Below is a small trained network, with its code and all its weights. Each question gives an input and a class and asks what happens when units are switched off, that is, made to give their printed mean instead of their output.

import numpy as np


def w(rows, s, z=0):
    codes = np.array(rows[::2]) - 128.0
    scale = np.full(codes.shape[1], s)
    scale[-1] = z or s
    return codes * scale


def norm(h):
    return h / np.sqrt((h * h).mean(-1, keepdims=True) + 1e-5)


def f(y):
    return np.maximum(y, 0)


def log_softmax(a):
    a = a - a.max(-1, keepdims=True)
    return a - np.log(np.exp(a).sum(-1, keepdims=True))


def net(x, mask):
    res = np.array(x, float).reshape(1, 5) / 4 @ E
    u = 0
    for l in range(2):
        y = f(norm(res) @ A[l][:, :-1].T + A[l][:, -1])
        res = res + np.where(mask[u : u + 3], y, B[l][:, -1]) @ B[l][:, :-1]
        u += 3
    return log_softmax(norm(res)[-1] @ U[:, :-1].T + U[:, -1])


A, B = {}, {}
E = w([
[102,160,132,115,179,56,98,75,95,170],'x0',
[108,98,38,98,110,195,103,103,189,10],'x1',
[214,99,108,135,177,81,178,162,119,130],'x2',
[149,35,175,221,101,111,184,252,152,38],'x3',
[99,49,97,179,146,104,57,179,21,130],'x4',
],0.0039)
A[0] = w([
[144,117,132,113,89,118,236,129,223,131,190],'L0N1',
[191,74,195,153,181,93,243,210,189,68,2],'L0N2',
[182,73,70,58,253,150,111,153,21,134,26],'L0N3',
],0.0041,0.0034)
B[0] = w([
[181,146,146,82,214,184,187,171,157,112,254],'L0N1',
[161,29,136,214,182,40,178,143,152,86,233],'L0N2',
[181,98,27,189,2,61,154,60,36,208,174],'L0N3',
],0.0063,0.0038)
A[1] = w([
[68,134,163,159,137,206,130,221,125,51,215],'L1N1',
[191,136,4,130,98,96,103,166,30,157,3],'L1N2',
[164,78,3,106,111,109,130,121,32,157,18],'L1N3',
],0.0049,0.0029)
B[1] = w([
[79,128,131,122,86,135,60,151,106,140,253],'L1N1',
[144,103,82,154,1,93,169,61,79,196,208],'L1N2',
[218,110,10,170,85,65,196,54,117,144,217],'L1N3',
],0.0075,0.0038)
U = w([
[118,92,189,33,156,224,206,244,193,54,3],'0',
[35,24,220,211,21,114,36,223,32,177,146],'1',
[208,30,27,202,20,47,198,43,37,212,208],'2',
[26,118,73,53,82,211,27,62,216,33,139],'3',
[223,214,223,15,201,213,214,45,231,202,125],'4',
[34,208,202,63,202,50,57,40,42,224,134],'5',
[216,2,216,208,212,44,225,226,211,42,246],'6',
],0.0063,0.0045)

Each question gives the input, the list of numbers given to net, and the class t.
The units are the neurons (one row each of A and B). Each row of codes is followed by its name. A weight is (code - 128) times the scale printed after its matrix; where a second scale follows, it is the last column's (A, B and U).
mask holds one flag per neuron, layer by layer. A switched-off neuron (its flag False) gives its mean, the last column of its row in B, instead of its output. The means were averaged over made-up inputs and are rounded, as every weight is.
A unit's drop is (log p(t) with every unit on - log p(t) with that unit switched off) / (log p(t) with every unit on - log p(t) with every unit switched off).
The circuit of an input: a set's keep is (log p(t) with only the set's units on - log p(t) with every unit switched off) / (log p(t) with every unit on - log p(t) with every unit switched off). Starting from all 6 units, units are removed one at a time, each time the one whose removal leaves the highest keep (on an exact tie, the one counted first), for as long as the keep stays at least 0.8.
circuit, biggest first: the units of the circuit, biggest drop first
unit that matters most: the unit with the biggest drop
top k neurons: the k neurons with the biggest drops, biggest first
top k neurons in layer l: the k neurons of layer l with the biggest drops, biggest first
drop of u: that unit's drop, to one decimal
input [-8,2,-1,-6,1], class 3: circuit, biggest first : L0N3; L1N3
input [-8,7,-3,4,3], class 1: circuit, biggest first : L1N1
input [3,-4,-4,2,4], class 1: top 2 neurons : L0N3; L1N3
input [-6,3,-1,5,4], class 1: top 2 neurons : L1N1; L1N3
input [0,8,-2,2,-7], class 0: circuit, biggest first : L0N1; L1N3
input [-6,4,-1,-1,4], class 3: circuit, biggest first : L0N3; L0N2
input [-6,-1,-5,2,-2], class 0: top 2 neurons : L0N1; L1N2
input [5,-6,1,-1,-5], class 4: top 2 neurons in layer 1 : L1N1; L1N2
input [6,-8,-3,3,-8], class 4: top 2 neurons in layer 0 : L0N2; L0N1
input [-8,8,5,-2,-6], class 0: top 2 neurons in layer 0 : L0N1; L0N3
input [7,-1,-1,0,-1], class 5: top 2 neurons in layer 1 : L1N3; L1N2
input [7,-2,-1,0,-5], class 4: top 2 neurons in layer 1 : L1N1; L1N2
input [4,3,1,0,-6], class 4: drop of L0N2 : 0.1
input [8,-5,3,3,-2], class 6: unit that matters most : L1N2
input [7,2,5,0,-5], class 4: drop of L0N2 : 0.2
input [1,3,-3,3,-7], class 0: drop of L0N1 : 0.2
